Below is a small trained network, with its code and all its weights. Each question gives an input and a class and asks what happens when units are switched off, that is, made to give their printed mean instead of their output.

import numpy as np


def w(rows, s, z=0):
    codes = np.array(rows[::2]) - 128.0
    scale = np.full(codes.shape[1], s)
    scale[-1] = z or s
    return codes * scale


def f(y):
    return np.maximum(y, 0)


def log_softmax(a):
    a = a - a.max(-1, keepdims=True)
    return a - np.log(np.exp(a).sum(-1, keepdims=True))


def net(x, mask):
    res = np.array(x, float).reshape(1, 7) / 4 @ E
    y = f(res @ A[0][:, :-1].T + A[0][:, -1])
    res = res + np.where(mask, y, B[0][:, -1]) @ B[0][:, :-1]
    return log_softmax(res[-1] @ U[:, :-1].T + U[:, -1])


A, B = {}, {}
E = w([
[131,126,131,127,133,131,128,130],'x0',
[249,254,59,198,73,204,23,78],'x1',
[187,226,170,82,224,126,165,215],'x2',
[127,135,130,134,132,124,133,122],'x3',
[207,87,26,245,174,20,183,169],'x4',
[124,129,134,130,128,127,125,131],'x5',
[44,197,76,97,59,33,43,237],'x6',
],0.0044)
A[0] = w([
[99,71,93,145,62,132,113,80,251],'N0',
[181,87,61,219,152,35,171,151,67],'N1',
[197,69,162,162,181,195,197,40,96],'N2',
[52,132,209,38,94,187,116,115,66],'N3',
[68,155,230,36,85,228,88,96,76],'N4',
[174,219,174,69,241,105,181,243,208],'N5',
[201,96,165,162,177,186,181,62,66],'N6',
[93,70,102,156,70,129,106,83,250],'N7',
[36,28,188,74,174,70,205,158,37],'N8',
[174,96,167,132,176,202,166,54,99],'N9',
[182,90,52,217,155,42,169,169,64],'N10',
[202,120,62,216,153,52,159,147,108],'N11',
[217,213,91,178,92,179,42,80,36],'N12',
[86,44,163,93,168,102,185,113,227],'N13',
[199,78,160,160,187,198,192,42,95],'N14',
[185,72,153,148,179,193,193,52,79],'N15',
[24,17,203,43,198,42,237,176,54],'N16',
[246,254,55,186,87,213,30,56,63],'N17',
[212,241,138,104,176,155,134,163,143],'N18',
[192,70,149,160,181,205,208,39,95],'N19',
[220,224,90,168,107,178,45,95,42],'N20',
[80,169,212,50,85,220,69,101,35],'N21',
[177,75,56,216,173,43,176,150,64],'N22',
[74,62,86,160,50,126,110,67,254],'N23',
[68,166,74,108,88,52,72,209,36],'N24',
[69,180,59,116,83,50,61,223,43],'N25',
[177,203,164,86,219,137,167,190,239],'N26',
[182,82,169,144,184,168,191,71,68],'N27',
[195,97,49,213,150,47,165,154,62],'N28',
],0.0042,0.0039)
B[0] = w([
[239,88,228,121,201,54,74,83,241],'N0',
[77,202,67,33,213,213,164,23,184],'N1',
[73,203,103,101,54,45,42,195,202],'N2',
[76,180,71,73,204,217,208,37,187],'N3',
[98,195,67,39,228,197,163,12,204],'N4',
[187,76,239,204,125,42,103,17,244],'N5',
[56,202,92,120,40,53,64,206,178],'N6',
[237,78,225,140,186,62,77,96,240],'N7',
[75,31,50,235,36,212,226,213,204],'N8',
[79,206,106,96,77,64,53,168,183],'N9',
[76,200,83,31,215,208,165,17,183],'N10',
[112,165,95,53,199,192,158,56,194],'N11',
[66,55,88,223,68,221,255,179,187],'N12',
[173,76,109,133,130,140,110,199,248],'N13',
[69,204,108,111,53,46,45,202,200],'N14',
[54,212,114,115,51,41,49,184,186],'N15',
[97,19,77,248,67,236,241,195,240],'N16',
[106,19,76,231,76,233,250,215,231],'N17',
[177,44,213,218,110,94,150,88,197],'N18',
[69,205,111,104,56,40,38,198,204],'N19',
[100,26,110,239,47,200,242,183,187],'N20',
[55,203,62,49,241,223,214,2,181],'N21',
[67,199,73,38,210,211,180,32,185],'N22',
[240,74,243,156,179,44,85,68,253],'N23',
[30,244,88,94,11,33,34,207,169],'N24',
[43,239,111,92,26,19,21,198,179],'N25',
[222,74,234,176,146,37,82,48,242],'N26',
[47,202,101,136,53,73,78,174,172],'N27',
[65,204,63,31,215,208,161,23,181],'N28',
],0.0046,0.0047)
U = w([
[50,23,30,238,41,239,247,238,55],'0',
[35,242,43,7,247,228,165,3,32],'1',
[15,251,84,87,3,9,8,252,35],'2',
[204,97,170,130,162,84,86,132,247],'3',
[202,111,160,132,159,90,91,145,239],'4',
[209,95,155,117,162,104,81,138,205],'5',
[217,77,242,204,151,31,99,20,2],'6',
],0.0055,0.0052)

Each question gives the input, the list of numbers given to net, and the class t.
The units are the neurons (one row each of A and B). Each row of codes is followed by its name. A weight is (code - 128) times the scale printed after its matrix; where a second scale follows, it is the last column's (A, B and U).
mask holds one flag per neuron, in row order. A switched-off neuron (its flag False) gives its mean, the last column of its row in B, instead of its output. The means were averaged over made-up inputs and are rounded, as every weight is.
A unit's drop is (log p(t) with every unit on - log p(t) with that unit switched off) / (log p(t) with every unit on - log p(t) with every unit switched off).
The circuit of an input: a set's keep is (log p(t) with only the set's units on - log p(t) with every unit switched off) / (log p(t) with every unit on - log p(t) with every unit switched off). Starting from the 12 units with the biggest drops (on a tie, the unit counted first), units are removed one at a time, each time the one whose removal leaves the highest keep (on an exact tie, the one counted first), for as long as the keep stays at least 0.8.
units of the circuit, in order: the units of the circuit, biggest drop first
most important unit: the unit with the biggest drop
top k neurons: the k neurons with the biggest drops, biggest first
drop of u: that unit's drop, to one decimal
input [-8,8,-4,-8,7,6,-5], class 0: most important unit : N17
input [4,-8,2,-8,-2,4,-3], class 0: top 2 neurons : N16, N8
input [2,-4,-3,1,-6,5,0], class 1: top 2 neurons : N4, N3
input [-8,4,-5,1,-8,1,7], class 1: units of the circuit, in order : N21, N4
input [1,5,7,-1,2,0,4], class 6: units of the circuit, in order : N5, N18
input [4,8,2,-3,-7,-6,8], class 0: units of the circuit, in order : N17, N20
input [5,-7,-8,-6,-8,8,-4], class 1: top 4 neurons : N4, N3, N21, N17
input [3,-3,4,2,-7,-5,3], class 1: units of the circuit, in order : N4, N21
input [2,8,-8,-5,-6,4,3], class 0: top 2 neurons : N17, N12
input [8,8,-8,5,1,-6,5], class 0: top 2 neurons : N17, N12
input [-4,-8,5,4,-4,-1,1], class 0: drop of N27 : 0.0
input [7,-8,-3,4,-3,-5,7], class 0: drop of N16 : 0.7
input [3,-8,7,-4,-1,-1,8], class 0: drop of N23 : 0.1
input [4,-7,4,-6,6,4,-6], class 0: units of the circuit, in order : N16
input [-2,-7,0,3,-2,7,0], class 0: drop of N8 : 0.4
